Below are the code and all the weights of a small trained network. Each question names an input and a class and asks about switching units off, where a switched-off unit gives its printed mean instead of its output.

import numpy as np


def w(rows, s, z=0):
    codes = np.array(rows[::2]) - 128.0
    scale = np.full(codes.shape[1], s)
    scale[-1] = z or s
    return codes * scale


def f(y):
    return y / 2 * (1 + np.tanh(0.7978845608 * (y + 0.044715 * y**3)))


def log_softmax(a):
    a = a - a.max(-1, keepdims=True)
    return a - np.log(np.exp(a).sum(-1, keepdims=True))


def net(x, mask):
    res = np.array(x, float).reshape(1, 4) / 4 @ E
    y = f(res @ A[0][:, :-1].T + A[0][:, -1])
    res = res + np.where(mask, y, B[0][:, -1]) @ B[0][:, :-1]
    return log_softmax(res[-1] @ U[:, :-1].T + U[:, -1])


A, B = {}, {}
E = w([
[96,49,44,119],'x0',
[118,51,154,249],'x1',
[86,45,197,82],'x2',
[25,212,125,148],'x3',
],0.012)
A[0] = w([
[141,155,90,56,67],'N0',
[65,177,121,129,27],'N1',
[144,178,204,148,70],'N2',
[181,186,60,142,115],'N3',
[129,131,171,218,119],'N4',
[151,153,218,121,51],'N5',
[53,65,227,73,69],'N6',
[36,162,121,163,176],'N7',
[94,60,56,140,149],'N8',
[233,103,101,132,56],'N9',
[177,76,120,105,215],'N10',
[92,104,182,44,64],'N11',
[142,166,146,19,188],'N12',
[126,154,186,127,79],'N13',
[86,153,120,139,95],'N14',
[64,73,30,116,242],'N15',
[102,82,138,176,143],'N16',
[161,79,163,94,49],'N17',
[165,69,135,235,126],'N18',
[4,139,105,101,169],'N19',
[133,168,103,83,121],'N20',
[167,172,204,158,25],'N21',
[175,186,50,184,1],'N22',
[188,111,134,108,180],'N23',
[92,87,100,113,159],'N24',
[35,128,158,126,39],'N25',
[103,103,57,118,44],'N26',
],0.015,0.0014)
B[0] = w([
[42,56,170,82,193],'N0',
[121,108,178,189,189],'N1',
[158,135,161,62,196],'N2',
[147,117,8,120,207],'N3',
[24,54,106,102,204],'N4',
[146,191,130,60,193],'N5',
[178,165,1,158,249],'N6',
[168,118,173,208,211],'N7',
[128,150,148,77,197],'N8',
[183,88,191,212,192],'N9',
[201,114,166,179,181],'N10',
[101,131,24,117,210],'N11',
[45,71,145,167,231],'N12',
[163,189,134,103,170],'N13',
[153,120,166,193,162],'N14',
[169,178,185,36,213],'N15',
[73,86,105,80,186],'N16',
[180,128,131,202,178],'N17',
[68,123,117,109,230],'N18',
[193,125,145,167,220],'N19',
[78,83,135,150,181],'N20',
[134,186,167,45,193],'N21',
[192,130,40,125,214],'N22',
[127,99,178,154,169],'N23',
[134,162,121,102,165],'N24',
[164,94,141,177,194],'N25',
[118,184,195,53,170],'N26',
],0.0093,0.015)
U = w([
[162,140,5,129,255],'0',
[175,113,160,186,79],'1',
[150,177,146,42,78],'2',
[51,79,99,114,52],'3',
],0.016,0.0054)

Each question gives the input, the list of numbers given to net, and the class t.
The units are the neurons (one row each of A and B). Each row of codes is followed by its name. A weight is (code - 128) times the scale printed after its matrix; where a second scale follows, it is the last column's (A, B and U).
mask holds one flag per neuron, in row order. A switched-off neuron (its flag False) gives its mean, the last column of its row in B, instead of its output. The means were averaged over made-up inputs and are rounded, as every weight is.
A unit's drop is (log p(t) with every unit on - log p(t) with that unit switched off) / (log p(t) with every unit on - log p(t) with every unit switched off).
The circuit of an input: a set's keep is (log p(t) with only the set's units on - log p(t) with every unit switched off) / (log p(t) with every unit on - log p(t) with every unit switched off). Starting from the 12 units with the biggest drops (on a tie, the unit counted first), units are removed one at a time, each time the one whose removal leaves the highest keep (on an exact tie, the one counted first), for as long as the keep stays at least 0.8.
circuit, biggest first: the units of the circuit, biggest drop first
most important unit: the unit with the biggest drop
k most important neurons: the k neurons with the biggest drops, biggest first
drop of u: that unit's drop, to one decimal
input [-2,-7,6,5], class 3: most important unit : N12
input [-7,7,4,-5], class 2: circuit, biggest first : [N21; N5]
input [0,3,-4,-6], class 1: 2 most important neurons : [N9; N6]
input [3,-5,6,6], class 0: 3 most important neurons : [N11; N6; N9]
input [-4,7,7,3], class 0: 3 most important neurons : [N6; N12; N0]
input [8,-2,7,-8], class 1: 3 most important neurons : [N10; N17; N9]
input [-5,-5,7,7], class 0: 3 most important neurons : [N6; N11; N9]
input [-3,-7,6,-8], class 1: 3 most important neurons : [N17; N10; N9]
input [3,8,5,-7], class 3: 3 most important neurons : [N18; N16; N4]
input [-5,-7,-4,-5], class 3: 2 most important neurons : [N12; N0]
input [6,-4,-5,1], class 2: 3 most important neurons : [N15; N26; N6]
input [-7,4,6,3], class 2: 3 most important neurons : [N21; N2; N5]
input [-3,-8,5,-6], class 3: 2 most important neurons : [N12; N0]
input [5,-3,4,-4], class 2: circuit, biggest first : [N15]
input [-6,7,5,-5], class 3: drop of N18 : 0.5
input [-1,-7,-5,-8], class 1: drop of N9 : 0.6
input [-6,7,5,4], class 3: drop of N22 : 0.2
